Below are the code and all the weights of a small trained network. Each question names an input and a target symbol and asks about switching units off, where a switched-off unit gives its printed mean instead of its output.

import numpy as np


def w(rows, s, z=0):
    codes = np.array(rows[::2]) - 128.0
    scale = np.full(codes.shape[1], s)
    scale[-1] = z or s
    return codes * scale


def norm(h):
    return h / np.sqrt((h * h).mean(-1, keepdims=True) + 1e-5)


def f(y):
    return np.maximum(y, 0)


def softmax(a):
    e = np.exp(a - a.max(-1, keepdims=True))
    return e / e.sum(-1, keepdims=True)


def log_softmax(a):
    a = a - a.max(-1, keepdims=True)
    return a - np.log(np.exp(a).sum(-1, keepdims=True))


def net(x, mask):
    ids = ['ΓΔαβηθμσ'.index(c) for c in x.split()]
    T = len(ids)
    res = E[ids] + P[:T]
    q, k, v = (norm(res) @ M[0].T for M in (Q, K, V))
    z = softmax(np.where(np.tri(T) > 0, q @ k.T / 2**0.5, -1e9)) @ v
    res = res + np.where(mask[0], z, O[0][:, -1]) @ O[0][:, :-1]
    y = f(norm(res) @ A[0][:, :-1].T + A[0][:, -1])
    res = res + np.where(mask[1:9], y, B[0][:, -1]) @ B[0][:, :-1]
    return log_softmax(norm(res)[-1] @ U[:, :-1].T + U[:, -1])


Q, K, V, O, A, B = {}, {}, {}, {}, {}, {}
E = w([
[102,149,166,81,154,184,123,139],'Γ',
[83,144,87,114,123,156,178,107],'Δ',
[162,169,93,110,99,133,179,126],'α',
[43,108,147,122,155,196,130,199],'β',
[139,73,185,200,133,136,93,99],'η',
[60,125,159,122,2,3,100,137],'θ',
[128,142,74,122,74,158,75,151],'μ',
[136,156,106,115,114,120,80,120],'σ',
],0.019)
P = w([
[128,136,254,175,91,61,47,142],'0',
[91,127,37,194,158,150,96,192],'1',
[111,146,101,152,156,185,66,191],'2',
[180,142,97,143,124,172,85,208],'3',
[128,135,74,162,171,150,108,196],'4',
[137,148,78,153,149,160,99,190],'5',
[166,148,81,130,140,158,96,189],'6',
[130,138,81,145,148,142,101,198],'7',
[119,145,63,127,155,140,123,183],'8',
[180,160,83,108,132,162,99,178],'9',
[148,134,130,125,119,184,97,194],'10',
[209,196,85,92,81,150,120,132],'11',
],0.006)
Q[0] = w([
[84,202,83,129,78,190,101,149],'H0',
[75,254,99,63,111,195,92,208],'H0',
],0.0093)
K[0] = w([
[102,161,145,125,8,12,140,196],'H0',
[85,188,254,137,118,63,144,105],'H0',
],0.0083)
V[0] = w([
[229,220,182,107,179,31,79,71],'H0',
[104,254,135,213,20,99,184,24],'H0',
],0.0055)
O[0] = w([
[178,206,95,94,160,60,137,225,115],'H0',
[127,5,155,59,172,114,145,88,254],'H0',
],0.014,0.0046)
A[0] = w([
[142,46,182,129,143,134,109,21,54],'N0',
[83,145,71,91,60,155,114,188,163],'N1',
[123,213,103,212,137,147,121,175,22],'N2',
[79,246,110,243,56,155,131,112,83],'N3',
[31,84,118,44,159,154,71,152,157],'N4',
[93,197,109,124,162,154,222,124,250],'N5',
[68,138,134,99,126,154,49,76,158],'N6',
[94,132,141,193,68,254,186,148,81],'N7',
],0.008,0.0016)
B[0] = w([
[87,169,151,119,177,112,41,188,189],'N0',
[194,161,170,155,141,126,93,73,217],'N1',
[91,126,185,65,162,104,154,47,157],'N2',
[57,109,184,118,183,93,251,154,171],'N3',
[149,180,120,160,94,121,157,88,254],'N4',
[136,118,98,165,145,128,63,116,168],'N5',
[158,129,70,115,60,154,166,160,199],'N6',
[185,114,122,134,54,118,109,172,185],'N7',
],0.011,0.0094)
U = w([
[102,217,211,100,174,155,170,104,95],'Γ',
[76,91,124,109,161,168,132,51,191],'Δ',
[180,63,112,92,150,108,211,182,126],'α',
[110,124,152,122,96,179,251,162,136],'β',
[160,185,185,191,213,142,103,89,41],'η',
[87,138,115,97,77,70,167,146,5],'θ',
[186,150,100,168,87,196,137,123,160],'μ',
[96,211,60,106,157,100,103,254,124],'σ',
],0.0078,0.0016)

Each question gives the input, a string of symbols that net reads in full, and the target symbol t.
The units are the heads (2 rows each of Q, K, V and O) and the neurons (one row each of A and B). Each row of codes is followed by its name. A weight is (code - 128) times the scale printed after its matrix; where a second scale follows, it is the last column's (O, A, B and U).
mask holds one flag per unit, heads first, then neurons. A switched-off unit (its flag False) gives its mean, the last column of its rows in O or B, instead of its output. The means were averaged over made-up inputs and are rounded, as every weight is.
A unit's drop is (log p(t) with every unit on - log p(t) with that unit switched off) / (log p(t) with every unit on - log p(t) with every unit switched off).
The circuit of an input: a set's keep is (log p(t) with only the set's units on - log p(t) with every unit switched off) / (log p(t) with every unit on - log p(t) with every unit switched off). Starting from all 9 units, units are removed one at a time, each time the one whose removal leaves the highest keep (on an exact tie, the one counted first), for as long as the keep stays at least 0.8.
units of the circuit, in order: the units of the circuit, biggest drop first
top k neurons: the k neurons with the biggest drops, biggest first
drop when u is switched off: that unit's drop, to one decimal
input σ α Γ, target σ: units of the circuit, in order => [H0]
input μ μ σ θ μ η μ σ σ μ μ α, target α: top 2 neurons => [N4, N1]
input η σ β, target η: top 2 neurons => [N1, N6]
input η σ β μ σ Γ Γ β, target η: top 4 neurons => [N6, N1, N2, N5]
input Γ μ β Δ Γ Δ μ μ μ β μ α, target Γ: top 2 neurons => [N3, N2]
input Γ β μ μ μ, target Γ: top 2 neurons => [N2, N3]
input σ Γ μ β θ σ, target σ: units of the circuit, in order => [N0, H0, N1]
input η σ α α μ μ, target η: units of the circuit, in order => [N1, H0, N6]
input β μ μ Δ α μ μ Δ Γ, target β: units of the circuit, in order => [H0, N3, N7]
input β σ α μ Γ α, target β: units of the circuit, in order => [H0, N3]
input Γ Δ Δ μ μ η β Δ, target Γ: units of the circuit, in order => [H0, N2]
input μ μ β η θ Δ α, target α: top 3 neurons => [N1, N4, N2]
input β Δ β μ μ μ σ Δ μ β α, target β: top 3 neurons => [N3, N7, N4]
input α σ η Γ β, target α: units of the circuit, in order => [H0]
input η Γ η μ σ Δ Δ σ σ Δ α, target η: top 2 neurons => [N6, N5]
input η α μ μ β μ Δ μ Δ, target η: top 3 neurons => [N5, N6, N1]
input β Δ β μ μ Δ η α Γ α μ, target β: drop when N3 is switched off => 0.7
input μ Δ μ θ σ, target σ: drop when N1 is switched off => 0.6
input Γ σ σ σ μ, target Γ: drop when H0 is switched off => 0.8
input Δ μ β Δ Γ, target Δ: drop when H0 is switched off => 1.2
input α Γ β μ, target α: units of the circuit, in order => [H0]
